Below are the code and all the weights of a small trained network. Each question names an input and a target symbol and asks about switching units off, where a switched-off unit gives its printed mean instead of its output.

import numpy as np


def w(rows, s, z=0):
    codes = np.array(rows[::2]) - 128.0
    scale = np.full(codes.shape[1], s)
    scale[-1] = z or s
    return codes * scale


def f(y):
    return np.maximum(y, 0)


def softmax(a):
    e = np.exp(a - a.max(-1, keepdims=True))
    return e / e.sum(-1, keepdims=True)


def log_softmax(a):
    a = a - a.max(-1, keepdims=True)
    return a - np.log(np.exp(a).sum(-1, keepdims=True))


def net(x, mask):
    ids = ['ΘΛΦζημτ'.index(c) for c in x.split()]
    T = len(ids)
    res = E[ids] + P[:T]
    u = 0
    for l in range(2):
        r = res
        for j in range(2):
            rows = slice(2 * j, 2 * j + 2)
            q, k, v = (r @ M[l][rows].T for M in (Q, K, V))
            z = softmax(np.where(np.tri(T) > 0, q @ k.T / 2**0.5, -1e9)) @ v
            o = O[l][rows]
            res = res + np.where(mask[u + j], z, o[:, -1]) @ o[:, :-1]
        u += 2
        y = f(res @ A[l][:, :-1].T + A[l][:, -1])
        res = res + np.where(mask[u : u + 8], y, B[l][:, -1]) @ B[l][:, :-1]
        u += 8
    return log_softmax(res[-1] @ U[:, :-1].T + U[:, -1])


Q, K, V, O, A, B = {}, {}, {}, {}, {}, {}
E = w([
[172,147,203],'Θ',
[31,77,26],'Λ',
[63,55,63],'Φ',
[153,31,2],'ζ',
[107,15,232],'η',
[48,54,78],'μ',
[211,102,186],'τ',
],0.0092)
P = w([
[163,107,175],'0',
[132,182,112],'1',
[150,126,133],'2',
[248,129,167],'3',
[87,175,87],'4',
[153,115,128],'5',
[197,155,154],'6',
[71,30,188],'7',
],0.012)
Q[0] = w([
[162,220,148],'0.h1',
[208,134,186],'0.h1',
[63,218,149],'0.h2',
[251,216,250],'0.h2',
],0.017)
K[0] = w([
[164,163,81],'0.h1',
[207,87,107],'0.h1',
[110,217,117],'0.h2',
[81,116,255],'0.h2',
],0.023)
V[0] = w([
[25,20,144],'0.h1',
[89,174,197],'0.h1',
[99,228,252],'0.h2',
[61,167,255],'0.h2',
],0.0038)
O[0] = w([
[110,132,7,180],'0.h1',
[216,34,128,80],'0.h1',
[27,173,210,5],'0.h2',
[67,251,233,28],'0.h2',
],0.0029,0.0028)
A[0] = w([
[121,180,194,37],'0.n1',
[202,238,68,57],'0.n2',
[8,171,199,3],'0.n3',
[95,127,90,231],'0.n4',
[156,146,83,114],'0.n5',
[79,149,123,105],'0.n6',
[77,109,109,127],'0.n7',
[71,102,134,140],'0.n8',
],0.013,0.0038)
B[0] = w([
[224,84,7,174],'0.n1',
[30,57,185,180],'0.n2',
[106,8,94,145],'0.n3',
[171,50,128,254],'0.n4',
[152,210,117,207],'0.n5',
[157,167,155,137],'0.n6',
[116,88,155,193],'0.n7',
[90,170,161,187],'0.n8',
],0.016,0.0042)
Q[1] = w([
[145,96,80],'1.h1',
[153,114,41],'1.h1',
[9,92,5],'1.h2',
[169,233,119],'1.h2',
],0.018)
K[1] = w([
[138,92,156],'1.h1',
[163,96,161],'1.h1',
[107,3,137],'1.h2',
[119,208,188],'1.h2',
],0.023)
V[1] = w([
[198,42,254],'1.h1',
[21,167,146],'1.h1',
[57,133,89],'1.h2',
[186,138,133],'1.h2',
],0.0059)
O[1] = w([
[39,203,242,255],'1.h1',
[95,2,155,13],'1.h1',
[163,105,123,100],'1.h2',
[78,142,112,146],'1.h2',
],0.0056,0.0071)
A[1] = w([
[74,181,218,224],'1.n1',
[196,107,107,172],'1.n2',
[160,48,121,191],'1.n3',
[117,97,198,2],'1.n4',
[161,35,78,64],'1.n5',
[57,191,196,129],'1.n6',
[12,147,16,163],'1.n7',
[91,248,176,148],'1.n8',
],0.014,0.004)
B[1] = w([
[41,194,155,214],'1.n1',
[82,121,63,220],'1.n2',
[52,70,63,254],'1.n3',
[247,131,100,180],'1.n4',
[186,195,216,226],'1.n5',
[50,93,177,171],'1.n6',
[239,17,153,153],'1.n7',
[252,152,180,179],'1.n8',
],0.019,0.0069)
U = w([
[251,254,129,211],'Θ',
[202,95,157,235],'Λ',
[124,173,128,3],'Φ',
[122,237,28,120],'ζ',
[146,184,205,53],'η',
[72,143,138,60],'μ',
[220,218,188,18],'τ',
],0.01,0.0025)

Each question gives the input, a string of symbols that net reads in full, and the target symbol t.
The units are the heads (2 rows each of Q, K, V and O) and the neurons (one row each of A and B). Each row of codes is followed by its name. A weight is (code - 128) times the scale printed after its matrix; where a second scale follows, it is the last column's (O, A, B and U).
mask holds one flag per unit, layer by layer, with each layer's heads first. A switched-off unit (its flag False) gives its mean, the last column of its rows in O or B, instead of its output. The means were averaged over made-up inputs and are rounded, as every weight is.
A unit's drop is (log p(t) with every unit on - log p(t) with that unit switched off) / (log p(t) with every unit on - log p(t) with every unit switched off).
The circuit of an input: a set's keep is (log p(t) with only the set's units on - log p(t) with every unit switched off) / (log p(t) with every unit on - log p(t) with every unit switched off). Starting from the 12 units with the biggest drops (on a tie, the unit counted first), units are removed one at a time, each time the one whose removal leaves the highest keep (on an exact tie, the one counted first), for as long as the keep stays at least 0.8.
circuit, biggest first: the units of the circuit, biggest drop first
most important unit: the unit with the biggest drop
top k neurons: the k neurons with the biggest drops, biggest first
k most important neurons of layer l: the k neurons of layer l with the biggest drops, biggest first
which heads matter: for each layer, one digit per head in row order, 1 if its drop is at least 0.15 and else 0, layers parted by /
input μ η η η τ ζ ζ, target η: most important unit : 0.n2
input η η μ μ, target η: top 3 neurons : 0.n1, 1.n3, 0.n3
input ζ Φ η μ, target ζ: circuit, biggest first : 1.n5, 0.n4
input μ τ Φ ζ τ ζ ζ Λ, target Λ: top 3 neurons : 1.n4, 1.n3, 1.n5
input Θ ζ η η Θ, target μ: which heads matter : 01 / 10
input Θ ζ ζ μ, target Θ: circuit, biggest first : 0.n2, 1.n3, 0.n4
input μ ζ Θ μ Θ Θ Θ μ, target Λ: top 2 neurons : 1.n4, 1.n3
input ζ μ Θ Φ, target ζ: which heads matter : 00 / 10
input μ μ μ ζ ζ ζ Θ Θ, target Λ: top 3 neurons : 0.n3, 1.n4, 0.n1
input ζ Θ Θ Θ ζ τ μ, target Θ: circuit, biggest first : 0.n2, 1.n3
input μ ζ τ η ζ Λ ζ, target η: circuit, biggest first : 1.h1, 0.n1, 1.n6
input ζ τ ζ ζ ζ ζ τ, target ζ: 4 most important neurons of layer 0 : 0.n1, 0.n5, 0.n2, 0.n8
input τ Θ η ζ μ, target Λ: which heads matter : 01 / 00
input ζ ζ ζ τ ζ Θ Λ, target τ: circuit, biggest first : 1.h1, 1.n8, 1.n6
input τ μ ζ Θ η τ Φ, target Θ: most important unit : 1.h1
input ζ Θ Θ τ, target ζ: 3 most important neurons of layer 1 : 1.n5, 1.n2, 1.n7
input Θ ζ ζ Θ Θ ζ η, target Θ: top 3 neurons : 0.n1, 1.n3, 0.n2
input η τ μ μ, target η: 2 most important neurons of layer 0 : 0.n1, 0.n5
input ζ τ Φ Θ ζ η Λ, target Θ: 4 most important neurons of layer 0 : 0.n5, 0.n1, 0.n2, 0.n4
input τ ζ Φ ζ Φ, target Λ: which heads matter : 01 / 00
input μ η Λ μ, target μ: most important unit : 1.h1
input μ μ η ζ ζ Θ ζ τ, target η: top 4 neurons : 0.n4, 1.n6, 1.n1, 0.n8
input μ τ μ Θ ζ ζ Λ, target Θ: circuit, biggest first : 1.h1, 1.n8
input Θ Θ ζ ζ ζ, target Λ: top 2 neurons : 1.n7, 1.n1
input μ ζ ζ ζ ζ ζ, target ζ: top 3 neurons : 1.n2, 1.n3, 0.n2
